Below are the code and all the weights of a small trained network. Each question names an input and a class and asks about switching units off, where a switched-off unit gives its printed mean instead of its output.

import numpy as np


def w(rows, s, z=0):
    codes = np.array(rows[::2]) - 128.0
    scale = np.full(codes.shape[1], s)
    scale[-1] = z or s
    return codes * scale


def f(y):
    return np.maximum(y, 0)


def log_softmax(a):
    a = a - a.max(-1, keepdims=True)
    return a - np.log(np.exp(a).sum(-1, keepdims=True))


def net(x, mask):
    res = np.array(x, float).reshape(1, 4) / 4 @ E
    y = f(res @ A[0][:, :-1].T + A[0][:, -1])
    res = res + np.where(mask, y, B[0][:, -1]) @ B[0][:, :-1]
    return log_softmax(res[-1] @ U[:, :-1].T + U[:, -1])


A, B = {}, {}
E = w([
[249,127,51,182,78],'x0',
[60,1,91,168,114],'x1',
[126,124,178,110,8],'x2',
[220,39,157,48,161],'x3',
],0.0091)
A[0] = w([
[83,121,191,130,139,218],'n1',
[126,147,93,154,206,79],'n2',
[132,132,174,129,73,91],'n3',
[128,87,199,130,10,141],'n4',
[127,152,105,128,185,105],'n5',
[153,53,51,200,88,135],'n6',
[69,200,89,198,110,96],'n7',
[151,170,138,101,139,235],'n8',
[201,214,143,130,124,83],'n9',
[125,115,164,127,32,85],'n10',
[125,135,113,146,189,96],'n11',
[170,79,72,196,95,105],'n12',
[144,140,94,129,199,90],'n13',
[201,30,165,21,148,84],'n14',
[132,158,181,116,50,115],'n15',
[106,81,140,123,68,89],'n16',
[134,137,94,162,188,176],'n17',
[59,118,208,102,169,53],'n18',
[102,77,100,160,114,63],'n19',
[131,208,194,82,160,98],'n20',
[184,228,174,84,143,38],'n21',
[96,171,197,96,159,98],'n22',
[113,95,69,149,206,135],'n23',
[210,191,84,129,100,117],'n24',
[57,65,145,130,136,109],'n25',
[148,129,93,141,210,92],'n26',
[76,192,111,173,101,155],'n27',
[50,181,90,198,91,54],'n28',
[131,141,135,81,62,82],'n29',
[210,172,50,139,91,61],'n30',
[136,128,155,163,128,2],'n31',
[214,120,72,197,93,62],'n32',
],0.011,0.0091)
B[0] = w([
[157,165,88,42,71,255],'n1',
[105,192,184,196,86,172],'n2',
[112,188,155,175,104,162],'n3',
[166,204,121,204,93,234],'n4',
[102,183,150,180,90,167],'n5',
[88,99,79,47,27,225],'n6',
[207,58,209,111,183,211],'n7',
[208,107,42,134,63,248],'n8',
[77,45,78,144,36,210],'n9',
[105,212,130,210,103,182],'n10',
[114,166,180,160,101,162],'n11',
[63,148,147,43,84,197],'n12',
[103,184,194,196,79,171],'n13',
[207,59,254,184,191,255],'n14',
[128,196,140,200,108,196],'n15',
[111,130,122,214,52,172],'n16',
[152,171,104,171,49,206],'n17',
[76,156,187,20,120,212],'n18',
[17,61,183,201,27,161],'n19',
[63,60,54,128,42,223],'n20',
[70,44,125,200,63,214],'n21',
[64,139,208,52,116,206],'n22',
[150,189,106,213,69,207],'n23',
[41,101,143,41,65,218],'n24',
[73,101,53,84,20,214],'n25',
[125,205,205,196,86,179],'n26',
[208,71,171,127,166,223],'n27',
[191,53,230,153,196,201],'n28',
[76,190,208,194,109,161],'n29',
[73,158,193,60,137,199],'n30',
[34,190,237,227,30,128],'n31',
[123,153,226,75,147,200],'n32',
],0.01,0.0094)
U = w([
[124,248,133,215,136,54],'0',
[78,175,156,52,142,3],'1',
[197,75,182,173,176,68],'2',
[80,93,73,163,112,158],'3',
[203,162,55,132,108,244],'4',
],0.016,0.0058)

Each question gives the input, the list of numbers given to net, and the class t.
The units are the neurons (one row each of A and B). Each row of codes is followed by its name. A weight is (code - 128) times the scale printed after its matrix; where a second scale follows, it is the last column's (A, B and U).
mask holds one flag per neuron, in row order. A switched-off neuron (its flag False) gives its mean, the last column of its row in B, instead of its output. The means were averaged over made-up inputs and are rounded, as every weight is.
A unit's drop is (log p(t) with every unit on - log p(t) with that unit switched off) / (log p(t) with every unit on - log p(t) with every unit switched off).
The circuit of an input: a set's keep is (log p(t) with only the set's units on - log p(t) with every unit switched off) / (log p(t) with every unit on - log p(t) with every unit switched off). Starting from the 12 units with the biggest drops (on a tie, the unit counted first), units are removed one at a time, each time the one whose removal leaves the highest keep (on an exact tie, the one counted first), for as long as the keep stays at least 0.8.
units of the circuit, in order: the units of the circuit, biggest drop first
top k neurons: the k neurons with the biggest drops, biggest first
drop when u is switched off: that unit's drop, to one decimal
input [6,3,5,-6], class 1: units of the circuit, in order => n12, n32
input [-8,8,-1,0], class 1: top neuron => n18
input [7,3,7,-8], class 2: top 3 neurons => n28, n7, n27
input [1,5,4,-6], class 2: top 2 neurons => n28, n7
input [4,3,-3,2], class 1: units of the circuit, in order => n12, n32
input [4,2,-2,5], class 2: top 3 neurons => n14, n1, n18
input [-8,8,4,2], class 1: top 3 neurons => n18, n1, n21
input [-4,-7,-6,2], class 3: top 2 neurons => n20, n21
input [6,-8,-4,-7], class 3: top 3 neurons => n9, n24, n14
input [-6,2,-4,7], class 2: top 4 neurons => n14, n24, n6, n12
input [-8,7,6,-2], class 1: top 3 neurons => n18, n1, n25
input [5,4,6,-7], class 2: top 3 neurons => n28, n7, n27
input [8,4,7,-1], class 1: top 3 neurons => n6, n12, n32
input [4,-7,-5,-5], class 3: units of the circuit, in order => n9
input [8,-4,-1,-7], class 1: top 2 neurons => n24, n30
input [-3,3,-3,-3], class 4: drop when n8 is switched off => -0.1
input [0,2,4,4], class 0: drop when n4 is switched off => 0.6
input [-4,4,5,4], class 0: drop when n4 is switched off => 0.2
